Each row of numbers stands for one object and depends on some of the facts below. Use the named rows to name the rest.

Named rows:
-216 138 -130 -233 19 45 128 249 66 -33 -10 -70 -175 125 179 -341 -60 762 -24 367 -161 -157 -32 30 -161 -111 178 91 125 -105 -85 108 -484 81 -264 -136 218: trufos
-127 -137 67 152 -109 -131 -24 47 174 102 -85 -109 -35 -63 144 356 42 -433 5 257 -230 262 117 -29 -13 99 -95 -2 -82 180 41 -141 193 -137 20 -136 -24: mabulun
128 -68 -46 -40 36 -225 -20 -158 -46 -4 145 257 14 -91 58 -124 32 -319 -51 -58 235 -86 117 -64 38 74 -205 -108 1 -107 1 -8 97 164 61 31 -28: graston
-25 43 34 52 49 -102 -141 -106 63 25 -27 -24 17 195 -146 188 115 78 -63 -296 -11 8 68 95 -127 -86 11 58 -80 96 46 -34 298 -81 -53 -210 -61: merem
-58 -16 95 112 -26 -134 -83 -130 107 71 -68 54 -88 22 -14 284 -7 -125 -8 97 -234 176 102 97 -43 21 -36 43 -74 142 65 -99 248 -103 48 -210 -67: nolaplos
-41 -17 4 94 -28 -43 159 -72 -89 3 -6 290 -124 -121 94 214 -74 -168 -45 431 269 363 -14 179 5 -114 38 114 182 -2 108 -142 -128 -83 -75 -139 -1: lobuk
134 -92 89 -19 2 -277 -41 -43 -113 -37 -57 499 77 -119 213 11 -27 -417 -49 16 -120 70 93 48 49 12 -135 -67 30 -133 -52 13 62 84 -131 -238 9: kugror
44 -82 -71 -80 -33 -278 -29 73 73 -40 3 216 90 -91 284 -39 -6 -267 -90 111 -168 -58 129 -60 -43 124 -100 -52 34 -116 -91 21 -63 140 -166 -188 38: tofo
84 -134 -77 -34 -5 -218 -77 40 39 -67 9 190 196 -100 197 40 14 -341 -100 -87 -34 -23 76 -58 38 99 -130 -34 14 -118 -83 19 2 116 -162 -178 -9: fopum
-53 32 -51 -8 37 137 93 -55 -177 13 154 121 -174 46 -13 -116 -46 37 -18 114 415 54 -76 -1 34 -175 -10 49 162 -80 108 -32 -165 -2 75 138 59: listi
-28 85 96 12 -10 90 -193 -130 182 69 -105 -252 -113 -106 -97 -45 -49 116 167 186 -112 -56 11 -143 22 -163 -63 22 -267 252 55 -35 105 16 317 156 38: lastu
57 47 75 4 -42 3 -107 -6 116 68 16 -219 0 139 1 98 70 -261 68 -152 -352 10 -46 -167 -82 244 196 -95 135 105 -29 -86 83 -91 152 -13 -6: guko
-180 -17 -20 15 -37 -49 -64 115 172 51 -43 -193 -26 188 66 53 62 171 -39 -86 -385 -61 90 -23 -95 70 10 11 -89 65 -48 16 91 -55 -84 -146 12: trasas
-338 -220 -268 134 32 148 538 188 -52 -15 64 -332 -8 95 -208 -144 -4 758 -31 72 352 186 73 310 123 433 3 -87 -85 -110 -68 18 -160 -40 -290 -16 -89: gogas
-141 36 -13 42 14 -86 -14 -65 120 47 -16 -49 -85 188 -119 46 16 434 -40 -100 -256 -19 129 150 -99 126 28 27 -131 78 -5 4 193 -46 -48 -208 -64: plosa
89 153 141 6 111 39 -198 -13 110 -58 -393 -345 123 -36 -327 -100 259 316 147 -261 230 -38 -23 11 -59 -490 48 80 -449 304 -54 35 282 -38 4 -157 67: ralonin
-278 -182 -172 142 47 162 496 -14 -126 39 210 -182 -187 61 -250 -206 -101 704 18 170 445 139 83 252 162 395 -77 -129 -54 -106 48 -15 -121 -5 10 232 -112: stiflu
-124 -9 43 57 -10 -15 -76 -102 36 104 112 -81 -168 142 -74 -33 -10 97 20 -61 -142 -72 88 -30 -21 46 -97 -61 -92 70 71 -21 167 -26 201 104 -21: drepuskor
176 -83 28 -53 -21 -264 7 18 -93 -43 14 248 114 -148 155 31 38 -367 -101 -58 -82 -126 81 -1 1 31 -138 -22 21 -117 -52 63 43 93 -121 72 -40: fliplas
90 95 88 -40 -16 186 153 125 4 -70 -269 -277 -10 -376 -94 -45 -32 199 151 496 271 107 -136 29 48 -388 90 153 -161 182 14 18 -249 -14 52 244 73: lipoku
-1 95 -14 2 92 0 -174 -121 55 49 31 -288 -19 224 -267 -94 233 158 -3 -468 344 -179 34 -87 -110 -237 -84 -8 -164 141 56 -13 323 0 107 67 11: pastuk

Some facts about the objects:
babregrur Δ c; batos Δ a; bifler Δ c; botu Δ f; brokli Δ e
bruso Δ e; buzen Δ b; digatrak Δ c; dinun Δ d; dofer Δ d
donira Δ e; drepuskor Δ b; drigretul Δ b; dritris Δ a; drobren Δ a
fadra Δ c; flasta Δ b; fleklar Δ e; fliplas Δ c; fopum Δ a
forom Δ d; furak Δ a; gazik Δ a; gogas Δ a; graston Δ b
gremedol Δ b; grobri Δ e; grudrom Δ c; guko Δ e; klapa Δ e
klerim Δ c; klomabron Δ e; klupa Δ b; klusi Δ a; koplos Δ c
kugror Δ f; lastu Δ b; lazek Δ b; ledridri Δ d; legagrir Δ a
legra Δ a; letok Δ c; lipoku Δ c; listi Δ b; lobuk Δ d
lusa Δ e; mabulun Δ a; malel Δ c; merem Δ d; misora Δ f
netem Δ f; nolaplos Δ d; pastuk Δ b; pekla Δ d; plezul Δ f
plobebrel Δ b; plobro Δ b; plosa Δ d; plubun Δ b; plutrel Δ b
pofel Δ f; pugru Δ d; ralonin Δ f; rigrus Δ c; skefi Δ a
stiflu Δ b; stigrutri Δ a; stizil Δ c; stozan Δ b; suvefim Δ b
toflal Δ a; tofo Δ a; trasas Δ a; travedrel Δ e; treniril Δ b
treple Δ e; trigi Δ c; troditre Δ b; trufos Δ a; vavuk Δ a
vazos Δ b; vopla Δ e; vostel Δ d; vukan Δ c; zoruk Δ b
zuflil Δ b; batos ω klapa; brokli ω letok; buzen ω ralonin; digatrak ω trufos
dinun ω klusi; drepuskor ω travedrel; drigretul ω pekla; drobren ω gremedol; drobren ω gazik
fadra ω lipoku; fadra ω malel; fadra ω tofo; flasta ω stiflu; fleklar ω gogas
fleklar ω plobro; fleklar ω treniril; furak ω trigi; gogas ω brokli; graston ω merem
gremedol ω dritris; grobri ω pugru; grobri ω lobuk; grudrom ω legagrir; guko ω plubun
guko ω babregrur; klapa ω troditre; klapa ω pofel; klomabron ω letok; koplos ω legagrir
lastu ω trigi; lastu ω guko; legagrir ω trigi; legra ω letok; letok ω trigi
lipoku ω trigi; listi ω drobren; lobuk ω zoruk; lobuk ω kugror; lobuk ω lusa
lusa ω trigi; mabulun ω lusa; malel ω mabulun; merem ω grudrom; netem ω legra
nolaplos ω merem; nolaplos ω lusa; pastuk ω legagrir; plosa ω gogas; plutrel ω gogas
plutrel ω grudrom; ralonin ω legagrir; ralonin ω trigi; rigrus ω klomabron; stiflu ω brokli
stigrutri ω trigi; stigrutri ω letok; stizil ω trigi; stizil ω ralonin; suvefim ω plobebrel
suvefim ω brokli; suvefim ω lusa; tofo ω kugror; tofo ω pofel; trasas ω gogas
trasas ω dritris; trasas ω pofel; travedrel ω brokli; treniril ω vostel; troditre ω plobebrel
trufos ω klapa; vavuk ω trigi; vavuk ω klapa; vazos ω trigi; vopla ω kugror
vostel ω ralonin; vukan ω brokli; zuflil ω plosa; babregrur γ 988; batos γ 686
bifler γ 988; botu γ 988; brokli γ 988; bruso γ 816; buzen γ 686
digatrak γ 988; dinun γ 816; dofer γ 988; donira γ 988; drepuskor γ 988
drigretul γ 988; dritris γ 816; drobren γ 816; fadra γ 816; flasta γ 816
fleklar γ 686; fliplas γ 686; fopum γ 686; forom γ 816; furak γ 988
gazik γ 686; gogas γ 816; graston γ 686; gremedol γ 988; grobri γ 816
grudrom γ 988; guko γ 988; klapa γ 988; klerim γ 816; klomabron γ 816
klupa γ 988; klusi γ 686; koplos γ 686; kugror γ 686; lastu γ 988
lazek γ 686; ledridri γ 686; legagrir γ 988; legra γ 988; letok γ 988
lipoku γ 816; listi γ 816; lobuk γ 816; lusa γ 988; mabulun γ 988
malel γ 816; merem γ 988; misora γ 816; netem γ 686; nolaplos γ 988
pastuk γ 988; pekla γ 988; plezul γ 686; plobebrel γ 686; plobro γ 988
plosa γ 988; plubun γ 686; plutrel γ 988; pofel γ 686; pugru γ 988
ralonin γ 988; rigrus γ 686; skefi γ 988; stiflu γ 816; stigrutri γ 816
stizil γ 816; stozan γ 816; suvefim γ 816; toflal γ 816; tofo γ 686
trasas γ 988; travedrel γ 988; treniril γ 686; treple γ 686; trigi γ 816
troditre γ 686; trufos γ 816; vavuk γ 686; vazos γ 988; vopla γ 816
vostel γ 816; vukan γ 816; zoruk γ 816; zuflil γ 816

Rows to name:
No name comes twice in this set of rows, the named rows included.
1 -2 29 -14 -22 67 167 116 -232 -9 37 106 -46 -22 47 42 31 -79 -72 120 184 74 -110 102 -35 -262 28 99 190 -67 69 14 -155 -71 -121 156 22 => klerim
-108 17 -3 29 44 -48 -44 -85 59 93 111 -178 -128 224 -162 -67 116 191 -10 -256 27 -127 97 -25 -72 4 -76 -78 -120 74 56 -20 246 -23 121 66 -39 => plutrel
107 73 168 64 -83 60 -56 -36 304 44 -283 -558 -13 -295 -130 131 17 -206 308 401 -172 185 -7 -200 -5 175 225 -87 -216 389 -52 -165 32 -58 362 67 8 => lusa
84 72 136 46 -56 438 -265 59 116 -28 -262 -409 221 -250 -212 130 -225 189 215 -38 -458 -107 -199 -75 189 -149 2 144 -408 207 -7 157 37 -74 256 373 -60 => letok
69 105 35 -44 15 160 147 125 -80 -69 -224 -235 5 -244 -131 -72 59 156 82 250 421 56 -140 74 2 -418 82 146 -103 120 10 29 -184 -36 -47 197 72 => stizil
-179 -118 -74 94 5 68 358 -34 -139 55 150 -8 -218 -35 -90 -81 -64 250 40 340 439 221 49 145 116 173 -70 -76 45 -61 81 -81 -110 -14 69 158 -39 => suvefim
-105 225 0 -224 -35 -88 -44 116 229 78 9 -266 -224 251 92 -324 0 567 98 121 -824 -315 62 -169 -263 331 346 -105 115 72 -150 40 -200 55 72 -82 150 => klapa
10 133 104 10 -5 145 -200 -126 236 54 -186 -356 -116 -186 -140 -92 -46 161 217 232 -56 -52 1 -154 40 -181 -23 33 -379 303 53 -23 72 23 347 173 40 => vazos
239 -34 -37 -57 -6 -197 8 -64 13 -52 87 97 143 -65 101 -38 21 -460 4 -120 -50 -34 30 -140 -5 408 123 -190 199 -97 -108 -44 -32 109 22 -49 -33 => treple
181 -80 18 -38 -14 -142 -27 24 -124 -59 35 237 161 -125 100 6 -40 -305 -89 -190 -147 -161 29 15 50 65 -151 -31 16 -152 -61 119 33 84 -110 116 -77 => rigrus
-64 -53 -49 79 -53 526 -341 66 99 -28 48 -102 363 138 -36 264 -261 56 30 -521 -596 -114 -231 -100 224 68 -26 118 -119 -59 8 160 61 -125 71 98 -111 => legra
-78 15 163 55 -2 -18 -158 -9 -16 59 -76 175 -41 134 45 100 16 -13 0 -126 -406 28 19 56 -24 -135 -46 19 -83 62 12 13 189 -113 -16 -195 11 => botu
44 -42 -52 -90 19 -258 5 -97 -25 8 138 249 -105 -69 114 -235 -45 -26 -42 102 4 -163 172 -78 20 157 -149 -127 15 -122 -31 30 -38 202 37 32 26 => troditre
79 86 40 -13 96 -114 -71 47 -24 -2 -102 -348 135 226 -324 2 422 87 -101 -680 361 -224 11 31 -213 -341 -17 44 -201 145 -19 48 417 -74 -132 56 -41 => grudrom
5 117 -74 -32 96 92 83 -46 -106 -91 -52 82 4 56 -124 18 56 238 -58 -52 484 86 -92 167 -58 -298 124 117 105 -32 49 -28 -95 -31 -178 -165 36 => vostel

The same objects again, as new rows of numbers:
Some objects and their rows:
40 148 -165 -159 -58 0 8 39 -96 262 160 -82 208 -83 201 202 28 99 -151 -42 -21 62 -27 76 76 -32 182 198 256 181 -56 -86 33: graston
42 -129 138 262 -25 -106 254 -18 160 42 -16 -34 161 101 -270 52 2 159 -17 39 -217 -79 -70 -46 -251 55 224 154 113 46 131 23 74: trufos
9 -75 -48 49 94 105 63 66 -95 -37 -96 223 39 58 -46 73 -1 -21 25 -72 -1 46 66 12 102 -37 -134 -84 -227 -120 -23 -86 -190: klupa
26 4 -70 -70 74 44 -74 0 -155 -228 -145 177 -48 4 99 38 7 -49 48 -11 31 -9 101 11 198 -5 -135 -75 -149 -6 -41 4 -168: grudrom
-72 133 -8 -43 -105 112 -30 8 136 144 183 78 -42 -34 229 137 -16 -51 -95 17 215 37 -119 72 117 -7 62 109 136 5 -56 -32 31: plezul
80 12 -96 170 -36 -89 -125 197 -165 50 116 -175 193 21 -107 74 75 45 -189 31 -141 -138 -16 -11 -63 -32 144 38 -104 126 64 38 88: suvefim
126 -174 -498 839 148 469 -675 -442 -415 448 -119 347 183 -140 719 -58 -76 -22 235 -13 -467 231 -21 -250 -643 -144 -391 -397 313 63 -66 -239 -243: drigretul
-46 23 1 -285 77 -38 231 -143 -209 6 -156 -224 -155 -94 -23 -257 -86 -54 62 -81 95 14 88 -46 88 -21 -205 -202 -171 1 11 128 -270: plosa
173 37 -103 112 54 97 232 -136 -115 -146 -407 655 243 144 67 209 -17 203 114 30 -168 100 100 19 59 4 54 308 199 90 93 39 -305: digatrak
56 33 -177 -263 66 -41 -86 149 -424 -22 20 -165 190 -102 84 -27 -3 -12 -92 -116 -70 35 229 -47 182 -77 -185 -116 -265 58 -63 31 -255: drepuskor
17 -25 -42 -51 71 95 -37 95 -43 -226 -178 215 -29 43 37 4 -5 -56 49 15 17 9 54 5 106 -3 -191 -66 -106 -58 -23 -14 -184: bifler
72 -30 13 -73 95 -80 302 -67 -198 -11 -85 -39 99 -7 -68 -89 -97 68 97 -95 -128 143 243 -57 -5 -42 -103 94 -86 -117 41 10 -195: trasas
-90 91 -26 -166 -53 60 -80 94 47 212 318 -198 -37 -87 158 63 42 -56 -123 -49 133 9 -10 78 126 -33 5 8 48 37 -138 -93 99: treniril
44 -29 51 16 -20 -30 70 -197 87 -225 58 11 102 7 -5 117 58 58 -168 111 -104 -173 -51 -20 -123 66 170 218 183 141 220 97 -103: vopla
49 -55 -28 -23 -21 -242 -104 4 -107 97 7 -379 238 -16 -162 -121 -7 132 -33 -18 -179 -54 -16 -71 -133 53 149 53 45 61 17 79 142: stigrutri
-69 137 34 -139 -69 68 -26 -116 190 2 119 45 -32 -60 223 68 -12 -28 -55 57 163 30 -13 74 19 10 2 156 331 16 -56 -21 97: treple
102 108 -121 -95 -38 -105 -333 81 -213 -111 73 -343 107 -61 27 -60 53 2 -175 64 -75 -124 124 -28 -24 -23 124 6 -72 157 -13 110 104: vukan
-8 -12 -32 52 0 113 43 61 -75 -37 -131 359 -35 10 -4 41 -46 -63 35 -15 71 10 96 -23 144 11 -90 -67 -166 -62 20 41 -252: botu
-57 83 -13 -49 -62 81 -13 128 117 243 186 39 23 -29 175 152 44 -14 -70 -23 94 55 -61 105 54 -42 35 112 84 13 -83 -143 87: lazek
9 47 -28 -84 -41 -64 290 -175 140 267 97 -10 252 -29 136 176 -37 220 8 -32 -122 151 -17 75 -60 42 177 319 530 112 45 -41 -34: batos
9 -68 65 -31 18 35 171 -188 127 -332 101 -153 43 17 -26 133 89 3 -157 132 -31 -259 -95 -31 -111 58 204 188 214 169 243 64 -199: grobri

Name these rows:
No name comes twice in this set of rows, the named rows included.
82 -40 -162 -15 25 -21 -194 197 -171 85 -314 321 186 132 -52 20 -12 80 148 -53 -105 138 65 -6 226 48 -27 -195 -116 -70 -183 -24 81 => lastu
104 -21 -45 106 -34 -41 -115 28 -62 -141 27 33 133 37 -25 94 68 47 -117 108 -124 -135 -36 -9 -85 7 207 111 75 173 83 92 67 => fadra
-59 247 354 330 -94 -12 485 355 360 163 352 225 -409 11 -117 -147 -186 -101 159 -32 297 349 163 69 -274 -232 -114 613 -135 -428 -14 -101 405 => gazik
204 311 109 616 -152 -68 119 567 -167 46 182 309 -79 74 -351 -122 -112 35 -42 23 -23 214 231 2 -377 -256 81 704 -457 -285 90 82 446 => listi
-134 20 97 -105 -30 118 92 60 327 143 235 5 -110 16 65 155 68 -67 -72 -11 136 -54 -162 113 73 -12 40 53 73 -50 -24 -164 92 => plobebrel
-75 -71 46 -129 99 84 -2 151 3 -133 91 -60 -239 -25 -65 -76 34 -223 5 -84 137 -50 -1 20 199 -59 -287 -274 -490 -173 -53 -111 -108 => plobro
43 -64 34 192 -47 -62 -174 239 4 39 165 -98 14 33 -166 18 74 -24 -88 21 -36 -121 -110 -12 -120 -15 100 -37 -185 23 33 -16 230 => stozan
1 18 -6 -33 -40 -94 -301 -13 -2 -228 19 -242 -58 -9 -7 -130 30 -19 -67 96 -9 -124 29 -54 -58 75 118 -78 -7 84 -19 131 220 => klomabron
85 154 314 501 -97 -112 252 396 96 68 235 61 -208 77 -410 -270 -161 -24 82 -2 38 186 172 -34 -428 -197 8 495 -410 -389 116 64 398 => drobren
-40 203 -60 -301 -49 -39 -111 -102 -38 9 165 -248 21 -175 365 -10 -9 -2 -136 21 153 77 116 48 131 -25 14 166 266 68 -87 23 21 => fleklar
-51 -45 295 309 -19 -98 182 192 254 -74 213 -88 -235 67 -391 -146 -48 -96 48 -18 93 -17 -48 -31 -286 -71 -5 163 -340 -248 60 -2 278 => dritris
-18 -94 0 -96 -21 14 -413 -37 171 -179 -509 495 -129 215 -88 -86 -55 -14 319 35 49 104 -102 3 235 173 -89 -400 13 -199 -247 24 221 => guko
-109 82 53 -190 -72 -6 233 -283 169 232 43 -83 -76 -98 116 -46 -48 10 -17 -36 118 49 -62 69 -39 15 72 0 305 48 -19 12 -13 => ledridri

Now the same objects, written a new way:
Some objects and their rows:
91 29 -10 -30 66 125 -28 -26 -120 -146 61 -126 43 232 19 -169 -121 -33 -133 119 19 146 -13 33 33 68 109 109 -30 -24 159 61 20 55 96 178 132 78 -27 72 -130: guko
-20 -178 41 266 -37 -34 53 -150 57 165 149 -132 -36 77 -456 74 145 92 176 59 202 152 213 38 13 -150 212 -492 8 -233 -74 -36 -44 -64 -350 92 184 86 42 100 -38: suvefim
-151 -273 -460 141 -221 -47 -221 106 -380 -481 -51 141 -337 -342 -84 589 -409 -51 -211 -283 -95 -163 366 -376 -262 206 70 -109 227 47 -2 -225 0 -156 660 -625 -77 -358 -404 -216 343: trigi
-107 39 -24 -34 -56 -74 23 145 184 139 56 30 100 65 33 212 58 -82 230 36 -42 -143 99 13 23 -144 -138 -216 61 -54 -117 10 -38 -50 -239 17 -18 -135 101 -67 1: dinun
70 94 61 -56 154 -114 4 -9 123 -57 -41 24 9 -23 68 -25 65 116 98 127 36 161 -105 57 -142 10 -87 8 -373 -208 37 -8 109 -90 54 -149 -59 150 171 215 166: rigrus
291 -413 -445 -7 47 -11 -16 247 -69 -338 -122 -553 228 416 719 243 -396 -354 -254 -198 -368 58 -25 -483 264 346 137 -59 -9 194 88 -429 40 349 518 -196 308 26 -99 -434 323: ralonin
89 -336 151 -85 111 -126 -6 -207 -9 145 387 -143 -122 201 -497 200 52 -43 305 215 23 278 108 15 -159 34 22 -368 -213 -107 -131 -42 -233 -75 -267 191 64 122 307 244 257: vukan
81 25 230 -75 -63 4 55 -5 189 -34 67 -30 149 125 86 -177 58 -113 59 -4 12 133 -121 43 227 -231 16 59 6 20 63 34 -15 150 -226 204 -44 -13 117 -42 -93: trasas
-1 90 -21 -112 10 112 -173 -58 -201 -100 215 246 -90 -38 -133 -118 -125 -83 -26 48 -69 -81 55 71 -71 172 9 464 104 212 80 195 -86 10 140 65 -320 -36 7 29 -78: bifler
-60 182 -59 86 104 19 1 -56 -94 326 -180 271 -226 -366 -97 -139 118 186 -102 -56 -49 -227 -113 220 -80 226 -143 321 113 244 -72 77 15 -17 143 -150 -126 123 -73 56 -30: plubun
204 -164 -234 17 104 -16 44 40 133 43 -148 -180 124 349 373 -90 -69 -229 3 -136 -251 81 -65 -89 392 190 211 133 5 120 -43 -184 -41 415 -11 176 126 167 27 -283 62: pastuk
-17 -12 -154 62 30 -57 93 -32 115 169 -118 48 12 161 -44 76 75 -3 172 59 -10 38 68 11 32 -51 131 -213 -72 -165 -108 40 -71 46 -301 103 97 -2 3 -51 -28: zuflil
18 -185 -23 138 -171 46 -36 28 -37 -382 -89 -133 -60 -23 137 52 -170 -38 -282 -281 48 112 134 -175 182 -95 328 -144 119 -130 149 -325 49 182 304 -3 48 -135 -272 -130 68: lastu
-59 -322 -362 183 -254 -112 -115 73 -94 -579 -14 -126 -82 -64 45 500 -266 -11 -102 -183 68 94 432 -419 -151 16 228 -418 -5 -228 37 -305 108 -165 381 -517 93 -266 -292 -159 288: lipoku
263 -513 -313 166 -120 -121 13 238 -12 -335 -177 -390 105 243 618 306 -341 -375 -222 -491 -359 69 66 -512 441 187 158 -103 124 271 -8 -587 51 437 460 -317 128 -56 -166 -570 456: legagrir
107 -5 13 58 248 -40 103 -61 7 191 -36 -248 53 124 49 -172 111 173 -15 194 26 114 -96 56 -80 119 -36 -13 -253 -58 58 32 114 -19 -31 -34 271 354 124 169 12: fleklar
207 -149 2 52 112 4 58 -30 110 159 22 -209 148 308 100 -217 76 -100 61 -35 -144 150 -74 33 300 3 190 68 -37 58 -15 -94 -104 291 -204 322 98 205 100 -46 -60: plutrel
-35 93 28 -147 17 221 -109 -42 -256 -8 129 64 -22 -65 -137 -102 -160 -70 -162 84 -21 -146 -56 69 -88 159 -104 374 222 301 106 218 -70 -64 182 126 -134 -11 -20 -13 -199: botu
-167 120 -345 -62 29 118 -47 -64 -293 140 -23 211 -92 -26 -221 86 -96 31 15 248 -34 -184 10 41 -291 256 -31 125 108 225 -121 281 -103 -108 -4 13 75 -29 -83 36 -167: bruso
-53 15 -190 7 -61 -56 110 12 115 85 -157 86 25 98 -2 40 108 -7 151 90 30 0 78 26 44 -89 142 -211 -54 -133 -130 61 -63 27 -275 79 130 -35 -63 -19 -85: listi
-157 117 -217 -123 12 86 -55 19 -272 142 -14 173 -69 -42 -215 153 -112 -2 50 233 -15 -262 25 -8 -313 196 -154 135 157 225 -117 268 -79 -154 19 3 -3 -104 -42 14 -154: misora

Name these rows:
No name comes twice in this set of rows, the named rows included.
145 -521 377 51 141 -198 158 -225 190 513 383 -347 -37 226 -551 183 169 -107 406 193 -22 349 3 28 45 -64 -10 -539 -123 54 -222 -172 -314 8 -559 388 36 276 398 165 321 => gogas
-160 52 51 495 -272 27 -14 134 189 67 357 -135 257 22 -229 -96 151 80 184 -23 349 -264 562 15 83 -456 -18 -370 232 -269 79 100 217 -222 -482 -265 59 -98 -36 8 -252 => lobuk
219 -78 25 48 83 1 41 166 296 116 177 -316 390 465 390 -149 26 -252 212 -82 -170 -100 47 -3 464 -77 -28 58 63 94 23 -82 0 286 -305 155 40 116 228 -199 -90 => merem
178 -411 428 -35 230 66 -19 -361 -125 233 502 -515 -88 265 -558 -83 -20 -15 -21 178 61 503 -59 82 20 109 172 -300 -105 -19 64 -153 -258 43 -78 588 154 327 287 396 112 => travedrel
-55 371 -19 -137 92 81 -1 26 -112 67 -128 257 -26 -249 90 -164 59 169 -111 190 76 -227 -237 165 -246 83 -323 331 -70 58 48 266 138 -205 89 -115 -20 50 0 111 -169 => pofel
-18 184 -19 -88 153 69 -39 -23 -230 168 -30 66 -85 -258 -57 -67 -1 151 -112 109 -31 -256 -134 88 -254 215 -289 301 56 266 0 173 85 -132 196 -160 -51 121 27 120 -21 => plezul
-49 252 1 147 69 111 -47 -15 -203 171 77 90 -22 -246 -108 -186 22 205 -81 174 147 -265 -4 148 -227 91 -306 273 83 170 97 279 208 -196 102 -240 -10 92 31 122 -243 => kugror
15 -87 324 686 -382 198 -28 -23 66 -206 499 -320 317 34 -289 -430 74 42 55 -128 533 -10 558 -19 330 -564 213 -215 287 -190 334 38 340 -115 -361 -304 21 33 -66 -56 -328 => mabulun
84 127 68 -204 -46 16 -34 37 85 -345 73 32 133 232 231 -193 -30 -77 17 100 54 155 -33 16 55 -149 144 147 -240 -195 176 100 21 46 -13 153 -98 -13 103 56 -138 => digatrak
-130 -259 92 -124 -180 -162 10 45 51 -295 -156 -31 -157 -214 -1 570 -78 -95 -90 -222 12 226 1 -349 -158 -152 37 -567 -58 -228 -118 -331 -57 -148 231 -103 16 -319 -200 -96 327 => stigrutri

